Here is a tiny trained network, its code and every weight. The questions are about switching its units off for an input and a class, where a switched-off unit gives its printed mean instead of its output.

import numpy as np


def w(rows, s, z=0):
    codes = np.array(rows[::2]) - 128.0
    scale = np.full(codes.shape[1], s)
    scale[-1] = z or s
    return codes * scale


def norm(h):
    return h / np.sqrt((h * h).mean(-1, keepdims=True) + 1e-5)


def f(y):
    return y / 2 * (1 + np.tanh(0.7978845608 * (y + 0.044715 * y**3)))


def log_softmax(a):
    a = a - a.max(-1, keepdims=True)
    return a - np.log(np.exp(a).sum(-1, keepdims=True))


def net(x, mask):
    res = np.array(x, float).reshape(1, 7) / 4 @ E
    u = 0
    for l in range(2):
        y = f(norm(res) @ A[l][:, :-1].T + A[l][:, -1])
        res = res + np.where(mask[u : u + 6], y, B[l][:, -1]) @ B[l][:, :-1]
        u += 6
    return log_softmax(norm(res)[-1] @ U[:, :-1].T + U[:, -1])


A, B = {}, {}
E = w([
[125,121,33,121,83,242],'x0',
[163,195,116,62,160,68],'x1',
[191,79,93,127,254,89],'x2',
[208,169,155,182,105,205],'x3',
[106,120,70,214,78,132],'x4',
[246,111,131,124,118,52],'x5',
[100,117,153,52,125,118],'x6',
],0.0052)
A[0] = w([
[2,117,153,139,104,119,137],'L0N1',
[118,75,108,225,145,207,99],'L0N2',
[121,105,143,88,163,164,12],'L0N3',
[89,158,64,131,140,133,47],'L0N4',
[122,111,71,103,84,142,7],'L0N5',
[124,114,105,68,136,175,8],'L0N6',
],0.018,0.0015)
B[0] = w([
[13,73,166,175,38,138,255],'L0N1',
[41,52,119,168,31,140,254],'L0N2',
[101,187,3,116,142,121,159],'L0N3',
[109,91,203,138,74,50,167],'L0N4',
[91,112,240,86,99,138,180],'L0N5',
[142,186,95,70,119,182,179],'L0N6',
],0.011,0.0081)
A[1] = w([
[139,56,81,177,152,217,154],'L1N1',
[15,150,123,169,120,124,229],'L1N2',
[106,89,119,54,64,150,224],'L1N3',
[198,139,122,156,6,85,159],'L1N4',
[186,177,141,215,66,161,254],'L1N5',
[135,69,124,99,129,31,114],'L1N6',
],0.016,0.0016)
B[1] = w([
[58,179,240,5,87,35,167],'L1N1',
[147,94,180,81,55,28,254],'L1N2',
[130,80,52,183,42,69,236],'L1N3',
[39,28,137,81,108,47,204],'L1N4',
[106,169,118,253,2,159,176],'L1N5',
[176,62,166,88,246,174,176],'L1N6',
],0.01,0.013)
U = w([
[134,183,77,100,173,175,73],'0',
[72,89,155,136,57,85,217],'1',
[159,90,181,109,246,126,135],'2',
[153,197,156,222,142,176,2],'3',
],0.013,0.0051)

Each question gives the input, the list of numbers given to net, and the class t.
The units are the neurons (one row each of A and B). Each row of codes is followed by its name. A weight is (code - 128) times the scale printed after its matrix; where a second scale follows, it is the last column's (A, B and U).
mask holds one flag per neuron, layer by layer. A switched-off neuron (its flag False) gives its mean, the last column of its row in B, instead of its output. The means were averaged over made-up inputs and are rounded, as every weight is.
A unit's drop is (log p(t) with every unit on - log p(t) with that unit switched off) / (log p(t) with every unit on - log p(t) with every unit switched off).
The circuit of an input: a set's keep is (log p(t) with only the set's units on - log p(t) with every unit switched off) / (log p(t) with every unit on - log p(t) with every unit switched off). Starting from all 12 units, units are removed one at a time, each time the one whose removal leaves the highest keep (on an exact tie, the one counted first), for as long as the keep stays at least 0.8.
circuit, biggest first: the units of the circuit, biggest drop first
k most important neurons: the k neurons with the biggest drops, biggest first
k most important neurons of layer l: the k neurons of layer l with the biggest drops, biggest first
input [5,3,2,-6,-8,-3,-5], class 0: circuit, biggest first => [L0N1, L0N2, L0N6, L1N2]
input [-5,2,3,-4,4,0,-7], class 2: most important neuron of layer 0 => [L0N1]
input [1,7,-4,-6,7,8,-2], class 2: 3 most important neurons => [L0N1, L1N6, L0N2]
input [-3,4,4,2,-8,-2,4], class 2: circuit, biggest first => [L0N1, L0N2, L1N3]
input [-6,-2,0,-8,1,3,-5], class 2: 2 most important neurons => [L0N2, L1N6]
input [-4,2,4,6,2,2,0], class 3: 2 most important neurons => [L0N2, L0N1]
input [1,-2,-4,-4,-8,5,3], class 0: 3 most important neurons => [L0N1, L0N2, L1N2]
input [-1,3,1,2,-2,1,-2], class 2: 2 most important neurons of layer 1 => [L1N3, L1N2]
input [-1,8,-2,4,-2,0,8], class 0: 2 most important neurons of layer 1 => [L1N2, L1N4]
input [8,8,1,8,-6,2,5], class 0: 2 most important neurons of layer 0 => [L0N2, L0N1]
